Below is a small trained network, with its code and all its weights. Each question gives an input and a class and asks what happens when units are switched off, that is, made to give their printed mean instead of their output.

import numpy as np


def w(rows, s, z=0):
    codes = np.array(rows[::2]) - 128.0
    scale = np.full(codes.shape[1], s)
    scale[-1] = z or s
    return codes * scale


def norm(h):
    return h / np.sqrt((h * h).mean(-1, keepdims=True) + 1e-5)


def f(y):
    return np.maximum(y, 0)


def log_softmax(a):
    a = a - a.max(-1, keepdims=True)
    return a - np.log(np.exp(a).sum(-1, keepdims=True))


def net(x, mask):
    res = np.array(x, float).reshape(1, 6) / 4 @ E
    u = 0
    for l in range(2):
        y = f(norm(res) @ A[l][:, :-1].T + A[l][:, -1])
        res = res + np.where(mask[u : u + 13], y, B[l][:, -1]) @ B[l][:, :-1]
        u += 13
    return log_softmax(norm(res)[-1] @ U[:, :-1].T + U[:, -1])


A, B = {}, {}
E = w([
[189,164,144,13,109,165,138,116,38],'x0',
[111,138,139,140,107,134,136,138,125],'x1',
[117,132,143,93,128,119,111,138,164],'x2',
[23,102,85,133,141,254,93,62,126],'x3',
[180,14,136,96,85,206,144,193,97],'x4',
[126,120,144,142,99,128,149,96,126],'x5',
],0.0065)
A[0] = w([
[30,68,48,118,135,99,182,125,120,23],'0.n0',
[114,194,45,68,71,240,78,64,107,12],'0.n1',
[84,211,79,125,167,188,78,28,142,103],'0.n2',
[83,231,122,65,135,227,155,160,157,109],'0.n3',
[2,48,120,153,171,189,65,93,145,74],'0.n4',
[72,123,129,48,193,160,130,171,106,130],'0.n5',
[178,160,47,77,180,163,179,140,102,201],'0.n6',
[155,91,163,21,84,218,168,185,114,68],'0.n7',
[125,137,162,175,149,31,167,204,195,193],'0.n8',
[146,172,136,58,101,96,160,142,62,97],'0.n9',
[209,5,174,135,123,127,200,228,163,53],'0.n10',
[82,220,210,173,113,124,149,104,90,254],'0.n11',
[141,29,168,116,129,123,160,169,82,163],'0.n12',
],0.0064,0.0029)
B[0] = w([
[105,109,87,93,67,68,121,202,169,159],'0.n0',
[76,6,202,179,238,121,160,77,67,215],'0.n1',
[69,152,148,204,136,1,180,162,66,225],'0.n2',
[152,124,160,102,157,94,137,56,119,186],'0.n3',
[226,214,88,28,17,139,77,204,155,246],'0.n4',
[115,99,122,153,118,149,185,113,181,177],'0.n5',
[99,131,156,132,56,122,160,67,199,194],'0.n6',
[99,95,120,208,142,227,46,99,59,223],'0.n7',
[156,83,88,215,216,165,215,71,75,254],'0.n8',
[241,246,96,8,38,118,143,147,108,188],'0.n9',
[30,143,188,141,120,85,64,190,106,229],'0.n10',
[161,145,77,87,221,97,114,127,164,219],'0.n11',
[74,56,138,165,94,144,132,165,143,206],'0.n12',
],0.0057,0.0065)
A[1] = w([
[98,97,135,173,157,106,182,144,145,154],'1.n0',
[170,97,159,122,195,216,92,99,132,96],'1.n1',
[184,98,101,126,27,138,60,147,115,84],'1.n2',
[81,159,98,157,97,40,81,180,141,98],'1.n3',
[111,48,130,152,167,157,77,124,76,138],'1.n4',
[164,229,75,73,83,91,137,76,137,40],'1.n5',
[114,106,133,151,109,133,134,222,149,234],'1.n6',
[180,149,109,148,173,57,152,77,127,85],'1.n7',
[133,156,172,90,92,162,156,150,79,83],'1.n8',
[126,180,127,117,1,140,62,184,126,89],'1.n9',
[162,187,142,60,204,111,154,41,67,124],'1.n10',
[175,197,118,46,150,104,168,140,134,2],'1.n11',
[175,109,156,96,30,220,89,186,46,148],'1.n12',
],0.009,0.0025)
B[1] = w([
[130,98,135,38,140,103,134,113,94,196],'1.n0',
[109,223,91,193,98,151,126,109,146,161],'1.n1',
[144,170,125,77,181,88,163,101,198,197],'1.n2',
[193,127,172,158,27,229,53,57,55,196],'1.n3',
[203,173,126,121,93,119,47,109,98,207],'1.n4',
[141,98,115,182,93,200,39,49,32,180],'1.n5',
[69,133,204,89,179,78,147,113,114,207],'1.n6',
[139,141,64,63,83,202,162,171,254,223],'1.n7',
[87,119,85,171,104,139,120,97,209,161],'1.n8',
[132,100,69,136,184,113,206,135,164,205],'1.n9',
[85,65,216,120,138,90,126,225,114,224],'1.n10',
[109,146,93,217,115,207,78,74,97,166],'1.n11',
[150,153,83,119,155,99,184,145,176,254],'1.n12',
],0.0077,0.0093)
U = w([
[140,132,73,97,182,99,227,156,254,248],'0',
[148,156,102,169,61,226,76,56,107,2],'1',
[66,83,245,113,165,40,146,139,72,139],'2',
],0.014,0.00053)

Each question gives the input, the list of numbers given to net, and the class t.
The units are the neurons (one row each of A and B). Each row of codes is followed by its name. A weight is (code - 128) times the scale printed after its matrix; where a second scale follows, it is the last column's (A, B and U).
mask holds one flag per neuron, layer by layer. A switched-off neuron (its flag False) gives its mean, the last column of its row in B, instead of its output. The means were averaged over made-up inputs and are rounded, as every weight is.
A unit's drop is (log p(t) with every unit on - log p(t) with that unit switched off) / (log p(t) with every unit on - log p(t) with every unit switched off).
The circuit of an input: a set's keep is (log p(t) with only the set's units on - log p(t) with every unit switched off) / (log p(t) with every unit on - log p(t) with every unit switched off). Starting from the 12 units with the biggest drops (on a tie, the unit counted first), units are removed one at a time, each time the one whose removal leaves the highest keep (on an exact tie, the one counted first), for as long as the keep stays at least 0.8.
circuit, biggest first: the units of the circuit, biggest drop first
unit that matters most: the unit with the biggest drop
k most important neurons: the k neurons with the biggest drops, biggest first
top k neurons in layer l: the k neurons of layer l with the biggest drops, biggest first
drop of u: that unit's drop, to one decimal
input [0,1,7,6,5,7], class 0: unit that matters most => 0.n4
input [7,-8,4,-5,0,0], class 1: 2 most important neurons => 1.n5; 0.n9
input [8,5,-3,0,5,-3], class 0: top 3 neurons in layer 0 => 0.n9; 0.n8; 0.n6
input [1,5,-1,5,-7,8], class 2: 3 most important neurons => 0.n1; 1.n10; 0.n9
input [1,4,-3,-6,-4,-3], class 1: 2 most important neurons => 1.n5; 0.n9
input [-4,-4,-2,6,1,5], class 0: circuit, biggest first => 0.n4; 1.n9
input [1,7,8,8,-7,-7], class 2: 4 most important neurons => 0.n1; 1.n10; 0.n9; 0.n3
input [-1,7,2,-6,8,-3], class 2: 3 most important neurons => 0.n10; 0.n4; 1.n7
input [0,0,-7,-8,4,0], class 2: top 2 neurons in layer 0 => 0.n10; 0.n4
input [5,-8,-8,-6,0,7], class 1: 3 most important neurons => 1.n5; 0.n9; 1.n11
input [0,0,-3,5,7,-6], class 0: 3 most important neurons => 0.n4; 1.n12; 0.n8
input [-7,-1,1,-1,1,-5], class 2: top 2 neurons in layer 1 => 1.n6; 1.n12
input [7,1,-7,-6,-2,-3], class 1: 2 most important neurons => 1.n5; 1.n11
input [-1,-3,2,-7,6,6], class 2: circuit, biggest first => 0.n10
input [3,2,-4,-2,-1,2], class 1: drop of 1.n5 => 1.6
input [-3,6,-8,7,2,-6], class 0: drop of 0.n4 => 3.1
input [4,-1,8,-4,-6,-5], class 1: drop of 1.n5 => 0.3
